Below are the code and all the weights of a small trained network. Each question names an input and a class and asks about switching units off, where a switched-off unit gives its printed mean instead of its output.

import numpy as np


def w(rows, s, z=0):
    codes = np.array(rows[::2]) - 128.0
    scale = np.full(codes.shape[1], s)
    scale[-1] = z or s
    return codes * scale


def f(y):
    return np.maximum(y, 0)


def log_softmax(a):
    a = a - a.max(-1, keepdims=True)
    return a - np.log(np.exp(a).sum(-1, keepdims=True))


def net(x, mask):
    res = np.array(x, float).reshape(1, 6) / 4 @ E
    y = f(res @ A[0][:, :-1].T + A[0][:, -1])
    res = res + np.where(mask, y, B[0][:, -1]) @ B[0][:, :-1]
    return log_softmax(res[-1] @ U[:, :-1].T + U[:, -1])


A, B = {}, {}
E = w([
[94,122,109,69,117,140,183,101,201,2,198],'x0',
[137,102,103,68,39,121,166,101,179,153,128],'x1',
[134,94,200,156,113,229,197,97,128,161,158],'x2',
[85,193,89,135,83,125,189,233,116,175,81],'x3',
[216,109,86,127,127,84,151,115,88,155,119],'x4',
[133,82,95,88,129,176,169,152,93,96,84],'x5',
],0.0088)
A[0] = w([
[174,86,102,123,109,96,84,93,113,185,125,128],'N0',
[125,121,198,137,139,164,157,34,185,77,242,73],'N1',
[95,81,86,44,115,147,157,160,137,54,134,63],'N2',
[117,137,144,182,111,176,188,192,54,207,38,175],'N3',
[90,162,105,134,100,129,166,158,148,153,119,144],'N4',
[187,116,133,173,194,169,170,134,57,110,95,113],'N5',
[142,158,68,90,117,57,143,144,158,93,138,194],'N6',
[69,171,142,140,184,127,25,139,111,140,114,156],'N7',
[70,162,158,112,67,161,160,172,162,198,103,131],'N8',
[131,196,102,155,129,54,89,178,109,164,92,244],'N9',
[198,80,134,153,186,157,169,141,62,140,132,95],'N10',
[105,81,151,70,129,180,167,69,150,60,181,254],'N11',
[90,146,173,158,200,114,2,131,121,109,128,123],'N12',
[140,87,166,136,113,145,149,74,139,123,176,165],'N13',
[84,154,71,88,94,128,199,182,159,83,119,142],'N14',
[198,118,119,177,197,144,136,158,60,131,99,80],'N15',
[128,72,133,69,120,185,154,83,160,50,165,210],'N16',
[186,65,70,63,65,53,99,63,125,172,117,115],'N17',
[144,161,73,129,119,35,119,150,152,126,133,164],'N18',
[85,166,71,97,99,97,191,162,184,35,141,84],'N19',
[149,84,171,109,81,172,133,38,137,156,152,81],'N20',
[134,113,215,140,149,169,136,41,162,129,224,120],'N21',
[105,133,139,127,200,79,7,91,112,96,133,141],'N22',
[158,112,84,95,92,96,87,112,150,169,109,133],'N23',
[139,128,142,158,183,80,53,114,81,143,97,190],'N24',
[193,80,103,108,97,83,81,79,128,160,128,118],'N25',
],0.0075,0.0032)
B[0] = w([
[205,117,130,135,128,99,142,112,110,129,87,173],'N0',
[86,115,165,147,108,180,110,54,178,87,188,228],'N1',
[114,118,72,79,137,147,132,141,151,110,71,191],'N2',
[128,161,163,132,128,212,136,169,30,234,151,237],'N3',
[91,157,117,128,97,118,161,173,120,131,133,176],'N4',
[127,88,137,75,175,154,83,104,112,177,153,179],'N5',
[118,155,94,51,127,93,136,112,121,96,149,188],'N6',
[145,136,137,190,149,117,101,191,132,97,113,188],'N7',
[102,184,152,208,67,162,156,187,117,150,111,206],'N8',
[151,192,148,133,130,107,107,145,74,116,207,211],'N9',
[122,76,137,89,177,125,120,109,112,179,126,177],'N10',
[64,61,97,128,91,240,107,66,203,77,102,244],'N11',
[147,100,107,211,166,100,77,188,155,73,99,195],'N12',
[116,96,156,141,125,123,125,87,165,144,145,188],'N13',
[47,129,104,69,127,122,179,186,148,126,120,204],'N14',
[134,98,126,89,180,118,99,113,82,170,146,177],'N15',
[105,64,99,129,106,220,115,85,179,70,86,233],'N16',
[197,153,114,120,79,85,174,66,116,124,103,187],'N17',
[136,190,115,98,121,93,134,109,103,90,170,180],'N18',
[38,95,85,48,142,94,180,159,172,93,131,208],'N19',
[141,59,185,164,100,102,155,114,164,139,107,191],'N20',
[110,77,214,190,116,153,94,70,184,102,192,219],'N21',
[164,133,94,164,168,102,53,158,160,2,111,196],'N22',
[163,163,133,129,107,89,146,109,92,129,116,164],'N23',
[188,116,117,160,190,96,85,133,107,122,95,199],'N24',
[205,131,148,140,102,98,137,90,126,122,93,175],'N25',
],0.0081,0.011)
U = w([
[238,215,71,82,91,57,122,47,86,96,121,107],'0',
[181,128,120,221,247,79,9,214,141,61,104,215],'1',
[43,60,13,21,128,194,165,145,208,70,8,6],'2',
[81,56,188,177,115,218,90,2,243,73,236,87],'3',
[210,30,173,142,71,95,202,51,176,188,21,127],'4',
[40,198,99,47,121,36,202,207,158,111,250,174],'5',
[154,86,156,80,248,189,96,127,44,238,174,175],'6',
[96,217,171,197,50,220,176,242,83,217,123,125],'7',
],0.0056,0.0012)

Each question gives the input, the list of numbers given to net, and the class t.
The units are the neurons (one row each of A and B). Each row of codes is followed by its name. A weight is (code - 128) times the scale printed after its matrix; where a second scale follows, it is the last column's (A, B and U).
mask holds one flag per neuron, in row order. A switched-off neuron (its flag False) gives its mean, the last column of its row in B, instead of its output. The means were averaged over made-up inputs and are rounded, as every weight is.
A unit's drop is (log p(t) with every unit on - log p(t) with that unit switched off) / (log p(t) with every unit on - log p(t) with every unit switched off).
The circuit of an input: a set's keep is (log p(t) with only the set's units on - log p(t) with every unit switched off) / (log p(t) with every unit on - log p(t) with every unit switched off). Starting from the 12 units with the biggest drops (on a tie, the unit counted first), units are removed one at a time, each time the one whose removal leaves the highest keep (on an exact tie, the one counted first), for as long as the keep stays at least 0.8.
units of the circuit, in order: the units of the circuit, biggest drop first
unit that matters most: the unit with the biggest drop
k most important neurons: the k neurons with the biggest drops, biggest first
drop of u: that unit's drop, to one decimal
input [1,-5,-3,7,-8,1], class 7: unit that matters most	N8
input [-5,-2,-6,2,4,7], class 6: units of the circuit, in order	[N3 N15]
input [0,3,0,-7,6,6], class 4: units of the circuit, in order	[N17 N25]
input [7,-8,-1,4,-8,-4], class 2: units of the circuit, in order	[N19 N14]
input [5,-7,-6,4,-7,-5], class 1: 3 most important neurons	[N12 N22 N7]
input [-8,-3,4,-4,-6,4], class 6: 2 most important neurons	[N3 N5]
input [-8,4,7,0,1,0], class 7: 2 most important neurons	[N3 N8]
input [8,7,1,-3,-5,8], class 2: 2 most important neurons	[N2 N19]
input [-8,-6,4,8,6,-2], class 6: 3 most important neurons	[N15 N5 N10]
input [-3,4,-4,7,3,7], class 7: 2 most important neurons	[N3 N8]
input [3,4,-5,6,5,3], class 5: drop of N14	0.0
input [2,-8,4,7,5,-6], class 7: drop of N6	0.1
input [-2,-3,2,-2,6,-3], class 6: drop of N10	0.2
input [-3,-4,3,8,7,5], class 6: drop of N5	0.4
input [5,7,0,-2,-6,5], class 2: units of the circuit, in order	[N2]
